Below is a small trained network, with its code and all its weights. Each question gives an input and a target symbol and asks what happens when units are switched off, that is, made to give their printed mean instead of their output.

import numpy as np


def w(rows, s, z=0):
    codes = np.array(rows[::2]) - 128.0
    scale = np.full(codes.shape[1], s)
    scale[-1] = z or s
    return codes * scale


def norm(h):
    return h / np.sqrt((h * h).mean(-1, keepdims=True) + 1e-5)


def f(y):
    return np.maximum(y, 0)


def softmax(a):
    e = np.exp(a - a.max(-1, keepdims=True))
    return e / e.sum(-1, keepdims=True)


def log_softmax(a):
    a = a - a.max(-1, keepdims=True)
    return a - np.log(np.exp(a).sum(-1, keepdims=True))


def net(x, mask):
    ids = ['αδεηξφψω'.index(c) for c in x.split()]
    T = len(ids)
    res = E[ids] + P[:T]
    u = 0
    for l in range(3):
        q, k, v = (norm(res) @ M[l].T for M in (Q, K, V))
        z = softmax(np.where(np.tri(T) > 0, q @ k.T / 2**0.5, -1e9)) @ v
        res = res + np.where(mask[u], z, O[l][:, -1]) @ O[l][:, :-1]
        u += 1
        y = f(norm(res) @ A[l][:, :-1].T + A[l][:, -1])
        res = res + np.where(mask[u : u + 8], y, B[l][:, -1]) @ B[l][:, :-1]
        u += 8
    return log_softmax(norm(res)[-1] @ U[:, :-1].T + U[:, -1])


Q, K, V, O, A, B = {}, {}, {}, {}, {}, {}
E = w([
[179,124,235,77,124,201],'α',
[120,164,168,29,124,58],'δ',
[116,228,191,142,145,194],'ε',
[155,153,182,110,108,165],'η',
[100,84,96,109,8,133],'ξ',
[197,79,56,154,137,109],'φ',
[145,178,185,83,139,227],'ψ',
[122,150,224,120,188,205],'ω',
],0.013)
P = w([
[255,206,220,146,198,110],'0',
[215,188,183,128,148,137],'1',
[187,171,163,120,142,161],'2',
[167,159,153,112,143,167],'3',
[150,151,136,110,152,176],'4',
[138,142,116,108,153,183],'5',
[127,128,106,106,159,186],'6',
[110,125,91,104,161,190],'7',
[113,108,72,95,161,195],'8',
[107,103,79,95,159,198],'9',
],0.0071)
Q[0] = w([
[125,181,116,91,153,176],'L0H1',
[95,152,101,147,110,7],'L0H1',
],0.014)
K[0] = w([
[5,107,40,2,108,56],'L0H1',
[202,172,249,184,113,228],'L0H1',
],0.0058)
V[0] = w([
[183,171,82,39,244,33],'L0H1',
[142,207,253,65,157,245],'L0H1',
],0.0042)
O[0] = w([
[98,118,57,1,247,49,155],'L0H1',
[217,176,195,120,178,44,253],'L0H1',
],0.0069,0.0047)
A[0] = w([
[28,170,131,80,168,195,166],'L0N1',
[105,66,61,103,138,93,23],'L0N2',
[127,36,136,66,109,168,249],'L0N3',
[56,77,189,233,63,206,103],'L0N4',
[176,106,100,86,55,1,86],'L0N5',
[141,157,147,58,150,96,26],'L0N6',
[156,161,65,56,179,87,142],'L0N7',
[55,158,179,119,185,88,253],'L0N8',
],0.0073,0.0029)
B[0] = w([
[173,84,82,125,2,102,230],'L0N1',
[41,146,185,160,64,134,139],'L0N2',
[87,195,121,115,107,73,239],'L0N3',
[82,109,94,48,122,57,217],'L0N4',
[140,128,163,183,156,246,206],'L0N5',
[142,124,121,62,132,112,220],'L0N6',
[88,143,100,120,113,155,255],'L0N7',
[69,191,100,64,63,171,250],'L0N8',
],0.0087,0.0047)
Q[1] = w([
[119,122,139,203,139,37],'L1H1',
[120,107,201,196,254,19],'L1H1',
],0.011)
K[1] = w([
[151,163,194,111,82,39],'L1H1',
[169,154,249,64,119,60],'L1H1',
],0.014)
V[1] = w([
[3,195,242,97,8,159],'L1H1',
[136,71,71,125,110,124],'L1H1',
],0.0055)
O[1] = w([
[91,1,76,185,153,112,4],'L1H1',
[165,82,206,81,124,174,35],'L1H1',
],0.0089,0.0013)
A[1] = w([
[193,133,195,209,82,111,252],'L1N1',
[235,192,93,123,186,172,35],'L1N2',
[2,210,206,219,233,126,29],'L1N3',
[77,180,115,85,153,119,227],'L1N4',
[131,145,157,52,121,21,105],'L1N5',
[134,65,146,250,67,112,148],'L1N6',
[207,138,177,114,121,183,90],'L1N7',
[35,146,167,108,181,92,45],'L1N8',
],0.0069,0.0028)
B[1] = w([
[99,72,90,81,131,18,187],'L1N1',
[153,145,166,155,109,179,198],'L1N2',
[43,106,164,140,209,131,145],'L1N3',
[151,96,68,160,190,123,254],'L1N4',
[166,100,68,157,130,77,218],'L1N5',
[68,2,149,109,48,159,184],'L1N6',
[101,86,208,145,126,136,198],'L1N7',
[138,37,120,102,186,159,144],'L1N8',
],0.0082,0.006)
Q[2] = w([
[148,243,63,136,1,158],'L2H1',
[177,60,4,49,112,208],'L2H1',
],0.005)
K[2] = w([
[187,208,38,220,141,244],'L2H1',
[84,255,23,86,21,238],'L2H1',
],0.0049)
V[2] = w([
[186,168,127,216,119,236],'L2H1',
[165,4,23,209,178,127],'L2H1',
],0.0037)
O[2] = w([
[117,58,116,171,63,217,79],'L2H1',
[167,254,205,70,82,114,5],'L2H1',
],0.0093,0.0021)
A[2] = w([
[90,147,63,139,108,158,243],'L2N1',
[147,209,141,123,179,127,202],'L2N2',
[135,171,159,34,123,103,254],'L2N3',
[172,163,84,238,120,65,48],'L2N4',
[123,108,85,199,191,158,130],'L2N5',
[155,185,146,148,130,161,5],'L2N6',
[115,144,82,86,164,92,66],'L2N7',
[103,11,140,169,93,137,152],'L2N8',
],0.011,0.0026)
B[2] = w([
[158,105,130,104,197,73,184],'L2N1',
[62,89,164,132,2,164,204],'L2N2',
[123,132,41,111,182,159,255],'L2N3',
[215,147,103,212,62,128,138],'L2N4',
[152,191,71,141,153,73,141],'L2N5',
[147,187,183,54,114,185,147],'L2N6',
[135,90,65,143,89,113,178],'L2N7',
[46,35,148,99,25,127,200],'L2N8',
],0.0092,0.0099)
U = w([
[146,191,167,79,104,223,165],'α',
[129,149,2,104,172,116,155],'δ',
[89,122,163,172,221,153,227],'ε',
[69,208,100,217,100,120,141],'η',
[240,134,107,191,59,88,116],'ξ',
[207,96,201,74,164,78,81],'φ',
[63,34,153,141,66,122,131],'ψ',
[146,68,93,213,152,223,4],'ω',
],0.0081,0.0032)

Each question gives the input, a string of symbols that net reads in full, and the target symbol t.
The units are the heads (2 rows each of Q, K, V and O) and the neurons (one row each of A and B). Each row of codes is followed by its name. A weight is (code - 128) times the scale printed after its matrix; where a second scale follows, it is the last column's (O, A, B and U).
mask holds one flag per unit, layer by layer, with each layer's heads first. A switched-off unit (its flag False) gives its mean, the last column of its rows in O or B, instead of its output. The means were averaged over made-up inputs and are rounded, as every weight is.
A unit's drop is (log p(t) with every unit on - log p(t) with that unit switched off) / (log p(t) with every unit on - log p(t) with every unit switched off).
The circuit of an input: a set's keep is (log p(t) with only the set's units on - log p(t) with every unit switched off) / (log p(t) with every unit on - log p(t) with every unit switched off). Starting from the 12 units with the biggest drops (on a tie, the unit counted first), units are removed one at a time, each time the one whose removal leaves the highest keep (on an exact tie, the one counted first), for as long as the keep stays at least 0.8.
circuit, biggest first: the units of the circuit, biggest drop first
unit that matters most: the unit with the biggest drop
k most important neurons: the k neurons with the biggest drops, biggest first
k most important neurons of layer l: the k neurons of layer l with the biggest drops, biggest first
drop of u: that unit's drop, to one decimal
input ω ψ α φ η η α, target δ: 2 most important neurons of layer 0 -> [L0N5 L0N1]
input ξ ξ φ η, target α: 2 most important neurons -> [L0N8 L0N1]
input ξ η ω ε ξ η φ η α φ, target ψ: circuit, biggest first -> [L0N2 L2N8 L2N3]
input ω ψ η, target ξ: 2 most important neurons of layer 2 -> [L2N4 L2N8]
input ψ δ η η φ ξ, target α: 2 most important neurons -> [L0N5 L0N8]
input η δ ξ δ ψ δ ξ φ ε, target α: circuit, biggest first -> [L1H1]
input ξ φ δ, target α: circuit, biggest first -> [L1H1 L0N8]
input η φ η φ, target ω: 3 most important neurons of layer 0 -> [L0N7 L0N8 L0N2]
input φ η α ε α, target δ: 2 most important neurons of layer 2 -> [L2N3 L2N8]
input ξ ω η φ ξ, target δ: 2 most important neurons -> [L0N4 L0N8]
input η η η η η α, target φ: 2 most important neurons of layer 0 -> [L0N5 L0N4]
input ω ω α α, target φ: 2 most important neurons of layer 1 -> [L1N7 L1N1]
input η φ φ, target ω: 2 most important neurons of layer 1 -> [L1N6 L1N1]
input δ ε η η, target δ: unit that matters most -> L0H1
input ε ψ ω ε, target η: 2 most important neurons of layer 2 -> [L2N5 L2N2]
input η φ ω η ξ α φ, target ψ: 3 most important neurons -> [L0N2 L2N8 L0N8]
input η ψ δ δ φ ω ω η ω ω, target δ: 2 most important neurons of layer 2 -> [L2N3 L2N8]
input δ ψ α α ω ω, target δ: drop of L2N8 -> 0.1
input ξ ε α η ω α η η ψ, target ψ: drop of L0H1 -> 1.9
input ψ ω η ξ δ ξ α ξ ε, target ψ: unit that matters most -> L1H1
input α η ω, target ε: drop of L1H1 -> 0.3
input ω ψ ψ δ ε, target δ: drop of L0H1 -> 2.0
